Table B holds the same points as the rows below and some others, measured another way and shuffled. Each row below is followed by which row of B it is.
B, 72 x 18:
[[-181   90 -185 -126 -438   42 -232   44   13  -30 -364   60 -156  258
   342 -338  238  332]
 [  45   21  -63   68  -25  146 -107  163 -358  190  247  -72   92 -207
   266   52 -163 -137]
 [ -75   15 -184 -144 -116    4  -56  223 -102  -75   70   -1   73  117
   464  -33   -2   54]
 [-284 -174  -78 -110  374  157  337  104  336 -208  541    9    5 -327
  -152 -168  -74  360]
 [ 250   41  226   67   80   88 -108   40 -386  245  -71 -242  -20 -355
    50   98  -10 -231]
 [ 150  -61   86  148 -245 -219  -21  -60   69  278 -244  -51   78 -181
   159  213  -78 -270]
 [  -2  200  179   19 -222  315 -108  227 -545 -363  328 -154  181 -133
    -6 -440  259   33]
 [ 253 -334   66   77  -31 -242  -71   13 -480  288  172   88  317   -7
  -112  427   -2 -108]
 [-217 -124 -178   88  166  126   65   21   69  148  273   41  -99 -158
   109  -54 -193  161]
 [ -87 -282   19  -15  130 -352  324  -95  415   91 -502   55 -360    0
    21  248   33   36]
 [ 120 -225   48  372 -276 -247  -30 -154  -73  391   69  115  241 -174
   -80  275 -191 -250]
 [ 100 -390   53   46  317 -222  179  -30 -170  298  -10   52  -89 -128
  -176  446  -74  -34]
 [ -65  239   15  306 -356  267  -81  137  -85 -100  664 -102  455 -385
   234 -330 -233 -245]
 [ 147   71   79  275  -75   60 -182    4 -420  379 -176 -156 -135 -209
   279  117 -157 -387]
 [-159   -2  -53 -198 -132  -54  242  150  537 -304  214  -22  227 -193
   155 -178   36  186]
 [-495 -143  -32  209  244   83  470  -50  448 -315  147   70 -396 -109
  -164 -320  -34  231]
 [-403 -178 -226  234  417  253   96  -76  -56  234   41   74 -612  -37
    21 -154 -192  263]
 [  16   35  -74  159 -429 -155  125  122  401   -5  483   25  617 -340
   340   82 -325 -329]
 [ 158  108  144  146  -11  102 -166   51 -386  157  -68 -224  -55 -145
   239  -12   -8 -264]
 [-109 -172  -70   70  294 -102  208   92  -91  -35    3   -7 -227  125
   258  173  -83 -103]
 [-260 -309  -77   47 -128 -161  155 -133  307 -112   79  231    2  116
  -279 -148  161  447]
 [-202 -348  100  221  191   31  300 -140  148  -80  614  132  140 -327
  -643 -126  -19  312]
 [ 100 -360   35   36 -120 -384   17 -154   35  231 -244  138   51  123
  -136  285  124   99]
 [ 188 -147  251 -115  204 -266  339   76  144   -6 -254 -179  -48 -297
    -5  340   52 -234]
 [-114  110 -245  -17 -667    0 -441  -22 -135  206 -565  109 -171  350
   458 -291  202  248]
 [-246  -17  -96  412 -110  227 -178 -200  -94  250  103   53 -227  -61
   -25 -343 -116  145]
 [-342 -235 -206  320 -194   38  -68 -200   34  189  122  267 -141  110
  -170 -229  -47  353]
 [  -7  -69  141   86 -132  -76  142  -10   62  -35  -64  -22    6 -220
  -106  -46   71  -25]
 [-275   81  -44   -4   75  132  293  226  142 -413  266  -73  -59 -102
   265 -264  -22   13]
 [ 178 -193  107 -143   38   -4 -175   52 -491  132   27  -37   91  -29
  -171   80  243  231]
 [ 150   -4  281  -84  129 -122  282  188  -74 -240 -100 -225    4 -213
    95  131  123 -280]
 [-314  -50 -110 -148  148  -17  442  216  516 -451  372    3   60 -125
   219 -146  -60  133]
 [-343  -48  -35   28  -39   29  323   62  355 -344  100   57 -136  -81
    -7 -296   62  209]
 [ 304   41  137  -76 -268  -96 -163   79 -123  162    0 -163  350 -249
   189  129   46 -175]
 [ -66  139  -50  427 -602   67 -255   -5 -388  163 -114   60    6   60
   315 -195  -68 -277]
 [ 299   53  202   99 -317 -135 -198   10 -317  187 -296 -149  124  -94
   183  130   97 -320]
 [  33  181   13   82  -13   33  -18  134 -167  186 -525 -214 -411 -118
   585   81 -107 -400]
 [ 181  -12   91  216 -193  -81 -150   24 -384  175   17  -71  148  -29
   207  130  -46 -315]
 [  81 -143  146 -128  109 -192  146   28   55  -58 -247  -97  -96  -38
    11  119  179   27]
 [ 170 -397   81  -25  270 -372  190  -84  103  289 -108   10   11 -110
   -95  511  -57  -51]
 [  28   73   49   48 -271    6  -55  187 -360 -179   32  -51  135   67
   251  -95  121 -140]
 [ -13 -116  180 -161  -34 -183  235  137 -170 -369 -371  -21 -187  176
   -28  -11  392   81]
 [-228  -90 -137 -304 -155 -103  184  164  296 -303 -165   92  -70  134
   166 -158  239  381]
 [  59  -34  149  112 -213  -69   16  -70   83   32   -3  -58  131 -215
   -68  -67   63  -25]
 [ 111 -221  169  143  -58 -163   38 -119 -130  236 -218   13  -79 -171
  -247  163   78  -30]
 [-352   41  -79 -407  301  188  451  350  417 -557  205 -104 -180 -222
   165 -315  120  365]
 [ 271 -262  -57 -195 -149 -246  -73   66   93  365  340   46  614 -302
    16  420 -123   59]
 [-251 -258  -37   -7   37  -93  154 -150  229   68 -424  127 -466   50
  -223  -98  197  406]
 [ -46 -199  -10  -55  -57  -31   35  -87  283  127  229   59  190 -291
  -255  -68   33  346]
 [  42   57  -50   33 -122   53  -83  154 -237  131    1  -73   28 -140
   330   40  -81 -158]
 [ 310  235  168  -56 -221   35 -179  268 -500   13  -84 -279  203 -143
   481   77   54 -414]
 [ -80  -32   -2  193 -106  -84  145   32  120   34    8   -3   -8 -140
   200   43 -145 -207]
 [ -65   47  -22   31 -528 -205   90   75  318 -167 -116   50  219  -12
   289  -90   42  -92]
 [ -87  120   66 -129   48  163  -19  237 -543 -290 -374 -145 -430  216
   279 -235  333   51]
 [  16 -319   14  -90  -11 -181  106  -93  245  175   60   96  126 -236
  -315  126   71  307]
 [-170   16  104   70 -101  -23  149   13   74 -295 -210  -44 -218   79
    52 -266  221   64]
 [ -60  252   40   87 -327  195  -93  170 -187 -144   11 -131   29 -150
   320 -323   45 -120]
 [-121   88   84  186 -122   65   14   43 -239 -168 -204  -71 -258   96
   188 -233  135 -102]
 [ -43 -197   11  105 -267 -209   20 -149  163  167 -268  128  -61   -7
  -109   24   93  132]
 [-321  -23   -6   54  -34   79  356   33  498 -266  199   24  -68 -328
  -105 -318  -26  188]
 [ 247  -35  175 -139 -111  -58 -260   15 -477   96 -401 -140  -83  107
    33    6  360   89]
 [  91   58   80   55   38  126    4  227 -370 -105  449 -154  272 -208
   218   -4  -76 -223]
 [-160  -10 -205  131 -345  138 -248  -69   57  282  111  104   57 -107
   118 -240  -91  252]
 [-296  -98   25  601  285   39  331 -189  210  233  -91  -14 -556 -280
    40   11 -393 -346]
 [ 145  190   80  -53 -356  -55 -256   37 -163  115 -630 -187 -177   64
   436  -88  198 -136]
 [ 119 -148   77  -95 -424 -427   18  -23   91   -6 -533   67   62  216
   142  167  269  -24]
 [-291  -70   -7 -138  420  202  392  191  243 -364  443  -86 -114 -294
   -41 -228   -9  250]
 [ -56 -158  265  156  621  111  504   67   59 -109  366 -190 -177 -594
  -310   87 -159 -171]
 [ -65  -18   68 -200  302 -131  415  263  223 -340  -86 -179 -158  -98
   357  116   20 -150]
 [ -99 -220  223  107   86 -208  322  -57   -8 -298 -224   26 -236  111
  -268  -20  277   47]
 [ 106   53   92  -77   43   62  -48  172 -324  -49  -20 -182   -6  -70
   226   -4  100  -89]
 [ -43 -108  147   12  171 -167  286   18   70  -71 -489  -97 -432  -28
    85  107  117 -111]]
Rows of B count from 0, top down.

[  10  110  104 -213  101  131  183   48 -272  194 -130  -52   74   72
 -191 -201  227   52  -74  -72 -129  -55  138 -105 -151  113  156   59] -> 55
[ -73 -218 -181   80 -158 -297 -433  -99    8 -108 -258  -66  125  143
 -165   99 -245   36  -39 -257  252  -94 -202  -38 -269   24  -30 -354] -> 32
[ 174  -59   16 -166 -121   31  -42    4  112  150  174 -118  -54 -315
   43    5  -37 -167    7   71  128  -19   74 -123   59   18 -133  -67] -> 3
[-198  -66   -3   31  -35 -207 -285  246 -120  176 -486  -55 -244 -264
  183  -50 -236 -105   55  128  -70  156  -17  -38 -175  -44 -397 -534] -> 0
[-132  -96  -99   52 -179 -191 -296  204  141   24  -69   43   44   51
  -30  173  -17   39 -219  131  113 -295  -33   54 -454  247 -166 -220] -> 68
[-159  -75   23   91   37 -183  -58  207  -45 -103   10    6  -96   20
   31  -87  -87   79  -93   36  -10 -123  183   40 -131   51  -55 -104] -> 41
[ -20   50  100 -224  162  199  188  125 -255  103  -47  -39 -122 -133
    3 -210  345   13   34  171 -218  128  229    7   60   96   21  220] -> 33
[  54 -292   30 -379  101   86  -73 -182 -130  152 -151  -77   60   17
 -363 -277  170   36  -86  -82  -10 -106  113 -122 -165  189   70   17] -> 17
[-182 -167  -58  282  -15 -408 -302  116  -48  -16 -173  -75  -95  -27
  155  193 -276 -187  -79 -103  244  -95  117 -111  -58  -82   26 -479] -> 57
[ -28  314   31  -33 -136   85  142  295    8  -54  131   44   13  -11
   17   -8  109  183  -40  150 -157  -63  -17  137 -178  121 -180  112] -> 39
[ -17   84  -29 -105   61   55   64 -117 -187 -158  -66  -25  187  280
 -308   -4  214  171   -5 -200  -23  -31  -48   39   -8   75  207   92] -> 27
[ 198 -110  -34   35 -136  -68  -75   35 -127  108  168 -193  -93 -332
  282 -251 -199 -150  148 -177  204  212  149 -193   59 -174  118  166] -> 21
[-130  324  154 -231  192  227  302  210 -348  189 -282   24  -12   76
 -153  -95  430   90  -62  165 -361   18  134   20  -97  167   11    2] -> 64
[ -50  -52   43 -239   -4   54  -88  147   41  212 -165  -22 -145 -252
   -8   49  149 -109  -67  319  -92  -41   66  -10 -110  176 -329 -243] -> 2
[-145 -146   -4  102   69 -236 -207  127 -251  201 -352 -108 -146 -139
  172  -17 -113 -223  -12  -51   93   71  163 -175  -83  -66   41 -377] -> 34
[  20  333  116 -257   54  322  393  161 -173   11  161   69  170  220
 -278 -131  503  282 -139   92 -279 -177  117  106 -201  281  156  423] -> 23
[ -40 -295  -54 -128  -25 -154 -269 -109   42  -51 -146  -65    1   -4
 -225  -86 -153   34  -44 -104  112  -91  -25  -33 -131   66 -140 -261] -> 14
[-203  164   77 -151   97    4  -24  161 -227  146 -535  -17 -132  -80
  -79  -21   36   11   48  134 -264  149  -65   23  -67   20 -345 -470] -> 24
[ -66   89  -78 -118  -25   65  -97   27  -64   -7 -196    2   64   58
 -112  248  323    2  -26  133  -38  -10 -116   78  -70  175  -67  -92] -> 49
[-167 -233 -171   46   31 -186 -347 -105  -49 -210 -246  -29   34  158
 -128  220  103    1  -17  -51  143  -23  -81   77  -30   90   37 -204] -> 40
[  65  137   63   50  -46  -90    6  159 -217  336 -163 -171 -130 -337
  292   10 -140 -319   90  -43   83  187  121 -258   76 -176   -1 -306] -> 25
[ -47   82   80 -305  230  289  219   58 -233  107  -64    9   -8   34
 -150   46  673  -15  -81  276 -221  -25  213   44   64  262  144  243] -> 50
[-102 -136    1 -266  112   28  -85 -145 -208  -25 -344  -12  147  278
 -482 -206  146  226  -82 -170 -107  -99  -57    7 -266  188   42  -96] -> 52
[ -11  223  128 -129   19  105  192  231 -283  179 -148  -47  -55  -93
    0 -338   31  111   32  -10 -237  110  102  -54 -180   11  -70   33] -> 58
[-185   18  -35  130   77 -122  -72  176 -244  -80 -192  -16  -77   54
  100    5  102   24   15   10  -41   79  103   50  -58   14   79  -44] -> 35
[  12  -14 -114   10 -135  -72 -205   17 -103  -96 -154  -94  -32 -109
   67  -67 -110   52  178 -101   44  244 -151   34  -16  -80 -131  -45] -> 48
[-102  -27  -89  228 -106 -171 -220  323  -49  -77  -22  -75 -317 -389
  531   65 -105 -151  183  240   39  308   85   82  124 -129 -244  -54] -> 29
[-155  367    3  -73   -4   78   83  169  -93   72 -226   82  190  279
 -229  383  421   74 -204  151 -133 -242 -106   88 -248  277    6 -208] -> 36
[ -86  199    9  137  -47  -61   -7  355 -195  239 -137  -48 -121 -195
  353  144  138 -198  -28  186   -9   68  135  -69 -120   26   13 -115] -> 13
[-100  -52  -54  105  -49 -129 -185  252  -55   81  -91  -42 -177 -227
  294  124   55 -165   -3  217   54   55  118   -1  -69   41 -107 -122] -> 70
[-169  227  -81  149 -142 -129  -92  226  -68  -96 -142   65  173  286
  -91  178   53  191 -139  -50   -3 -192 -137  111 -396  152    2 -132] -> 71
[  87  167  156 -322  108  208  217    3 -183  246 -144 -118  -95 -246
  -85 -109  146 -124   89   81 -169  170   95 -132  221  -35 -134 -160] -> 62
[-124   94  -45   69  -60  -96  -60  158  -45 -149  -45   22   22  101
  -34   63   17  133  -44   13  -29  -64  -27  107 -144   71  -76  -66] -> 38
